Below are the code and all the weights of a small trained network. Each question names an input and a class and asks about switching units off, where a switched-off unit gives its printed mean instead of its output.

import numpy as np


def w(rows, s, z=0):
    codes = np.array(rows[::2]) - 128.0
    scale = np.full(codes.shape[1], s)
    scale[-1] = z or s
    return codes * scale


def norm(h):
    return h / np.sqrt((h * h).mean(-1, keepdims=True) + 1e-5)


def f(y):
    return y / 2 * (1 + np.tanh(0.7978845608 * (y + 0.044715 * y**3)))


def log_softmax(a):
    a = a - a.max(-1, keepdims=True)
    return a - np.log(np.exp(a).sum(-1, keepdims=True))


def net(x, mask):
    res = np.array(x, float).reshape(1, 8) / 4 @ E
    u = 0
    for l in range(2):
        y = f(norm(res) @ A[l][:, :-1].T + A[l][:, -1])
        res = res + np.where(mask[u : u + 11], y, B[l][:, -1]) @ B[l][:, :-1]
        u += 11
    return log_softmax(norm(res)[-1] @ U[:, :-1].T + U[:, -1])


A, B = {}, {}
E = w([
[138,131,131,133,142,120,139],'x0',
[103,219,9,117,157,205,123],'x1',
[113,101,188,21,192,207,110],'x2',
[134,129,129,132,143,116,132],'x3',
[129,127,127,133,138,121,125],'x4',
[133,135,131,130,134,127,132],'x5',
[97,127,124,31,75,2,218],'x6',
[119,128,127,126,113,137,125],'x7',
],0.0063)
A[0] = w([
[116,178,98,105,125,109,142,118],'L0N0',
[92,95,127,45,150,115,174,125],'L0N1',
[136,155,97,98,67,40,131,68],'L0N2',
[130,53,247,111,141,131,125,177],'L0N3',
[149,92,170,216,104,127,122,7],'L0N4',
[167,159,113,231,88,142,92,83],'L0N5',
[115,84,200,91,87,57,166,9],'L0N6',
[216,85,155,176,70,61,91,172],'L0N7',
[161,101,183,142,164,180,129,15],'L0N8',
[155,169,40,171,118,125,153,114],'L0N9',
[114,93,171,163,69,97,126,254],'L0N10',
],0.011,0.0026)
B[0] = w([
[98,119,73,145,100,64,139,160],'L0N0',
[228,243,59,145,126,126,58,199],'L0N1',
[1,27,129,142,100,130,106,208],'L0N2',
[29,37,126,51,149,83,224,254],'L0N3',
[215,58,121,128,98,198,181,179],'L0N4',
[204,192,59,60,113,118,136,209],'L0N5',
[45,222,121,176,196,173,73,229],'L0N6',
[197,152,178,201,114,202,161,228],'L0N7',
[35,79,136,145,83,69,161,175],'L0N8',
[82,111,162,57,135,25,102,200],'L0N9',
[197,157,164,161,179,174,177,210],'L0N10',
],0.0072,0.0085)
A[1] = w([
[115,182,89,143,109,108,124,86],'L1N0',
[160,149,133,80,138,96,122,211],'L1N1',
[41,178,129,96,169,144,96,137],'L1N2',
[143,131,134,159,119,113,127,168],'L1N3',
[76,147,117,145,198,78,125,5],'L1N4',
[174,141,139,136,107,123,185,4],'L1N5',
[82,70,137,134,130,76,127,94],'L1N6',
[78,123,168,169,153,137,192,201],'L1N7',
[170,128,123,116,137,190,133,248],'L1N8',
[130,121,190,82,162,101,68,113],'L1N9',
[91,124,180,247,112,145,122,151],'L1N10',
],0.014,0.0019)
B[1] = w([
[47,101,143,100,125,50,70,186],'L1N0',
[92,210,116,204,81,136,3,163],'L1N1',
[229,97,177,181,129,160,170,254],'L1N2',
[83,182,107,77,159,170,121,132],'L1N3',
[161,96,145,139,138,218,192,200],'L1N4',
[172,107,171,117,212,197,95,151],'L1N5',
[121,72,95,74,127,138,215,195],'L1N6',
[145,155,119,120,95,109,39,238],'L1N7',
[79,135,178,106,146,102,147,176],'L1N8',
[188,180,154,172,110,130,73,140],'L1N9',
[126,195,14,92,90,65,49,200],'L1N10',
],0.0079,0.0097)
U = w([
[199,151,194,163,165,236,155,72],'0',
[124,225,10,155,102,94,51,61],'1',
[30,53,104,88,121,96,201,255],'2',
],0.012,0.00097)

Each question gives the input, the list of numbers given to net, and the class t.
The units are the neurons (one row each of A and B). Each row of codes is followed by its name. A weight is (code - 128) times the scale printed after its matrix; where a second scale follows, it is the last column's (A, B and U).
mask holds one flag per neuron, layer by layer. A switched-off neuron (its flag False) gives its mean, the last column of its row in B, instead of its output. The means were averaged over made-up inputs and are rounded, as every weight is.
A unit's drop is (log p(t) with every unit on - log p(t) with that unit switched off) / (log p(t) with every unit on - log p(t) with every unit switched off).
The circuit of an input: a set's keep is (log p(t) with only the set's units on - log p(t) with every unit switched off) / (log p(t) with every unit on - log p(t) with every unit switched off). Starting from the 12 units with the biggest drops (on a tie, the unit counted first), units are removed one at a time, each time the one whose removal leaves the highest keep (on an exact tie, the one counted first), for as long as the keep stays at least 0.8.
units of the circuit, in order: the units of the circuit, biggest drop first
top k neurons: the k neurons with the biggest drops, biggest first
k most important neurons of layer l: the k neurons of layer l with the biggest drops, biggest first
drop when u is switched off: that unit's drop, to one decimal
input [-5,5,-3,0,-8,-1,1,4], class 2: units of the circuit, in order	L0N1
input [4,-8,-7,-1,-1,-7,-1,8], class 0: top 2 neurons	L0N4; L0N10
input [1,3,1,-6,2,-6,0,0], class 0: 4 most important neurons of layer 0	L0N5; L0N1; L0N4; L0N7
input [-6,-4,6,-6,-5,-3,3,-3], class 0: 2 most important neurons of layer 0	L0N1; L0N6
input [0,-6,-8,-5,-3,1,2,-7], class 1: 2 most important neurons of layer 1	L1N10; L1N2
input [-6,-7,-2,2,6,0,3,2], class 1: top 2 neurons	L1N10; L0N6
input [-1,-7,8,0,7,4,5,6], class 0: top 2 neurons	L0N6; L0N1
input [-5,-2,8,-2,1,2,7,-8], class 0: units of the circuit, in order	L1N2; L0N6
input [-1,-6,2,-6,8,4,6,-7], class 0: top 2 neurons	L0N6; L0N3
input [6,-6,1,-3,-7,-3,6,2], class 0: top 4 neurons	L0N6; L1N2; L0N3; L1N4
input [-8,3,2,4,-7,3,5,-8], class 1: 2 most important neurons of layer 0	L0N1; L0N3
input [-3,-6,0,-6,5,-4,3,0], class 1: 2 most important neurons of layer 0	L0N7; L0N6
input [7,-3,1,0,2,-1,-5,3], class 2: 2 most important neurons of layer 0	L0N3; L0N8
input [0,-8,-6,6,5,2,-1,-1], class 0: units of the circuit, in order	L0N7
input [-5,0,4,1,1,7,-2,8], class 2: top 2 neurons	L0N6; L0N8
input [-1,-3,-7,0,-1,-7,8,-1], class 1: top 2 neurons	L1N10; L0N3
input [-7,-7,-6,-2,8,-7,3,-4], class 1: drop when L1N10 is switched off	1.5
input [-7,-3,3,0,0,-3,-5,-3], class 2: drop when L0N1 is switched off	0.0
input [1,0,5,7,7,3,-8,4], class 2: drop when L1N5 is switched off	0.1
input [8,4,6,1,5,-2,7,4], class 1: drop when L0N1 is switched off	2.0
input [6,-4,7,8,2,5,6,-7], class 0: most important neuron of layer 0	L0N1
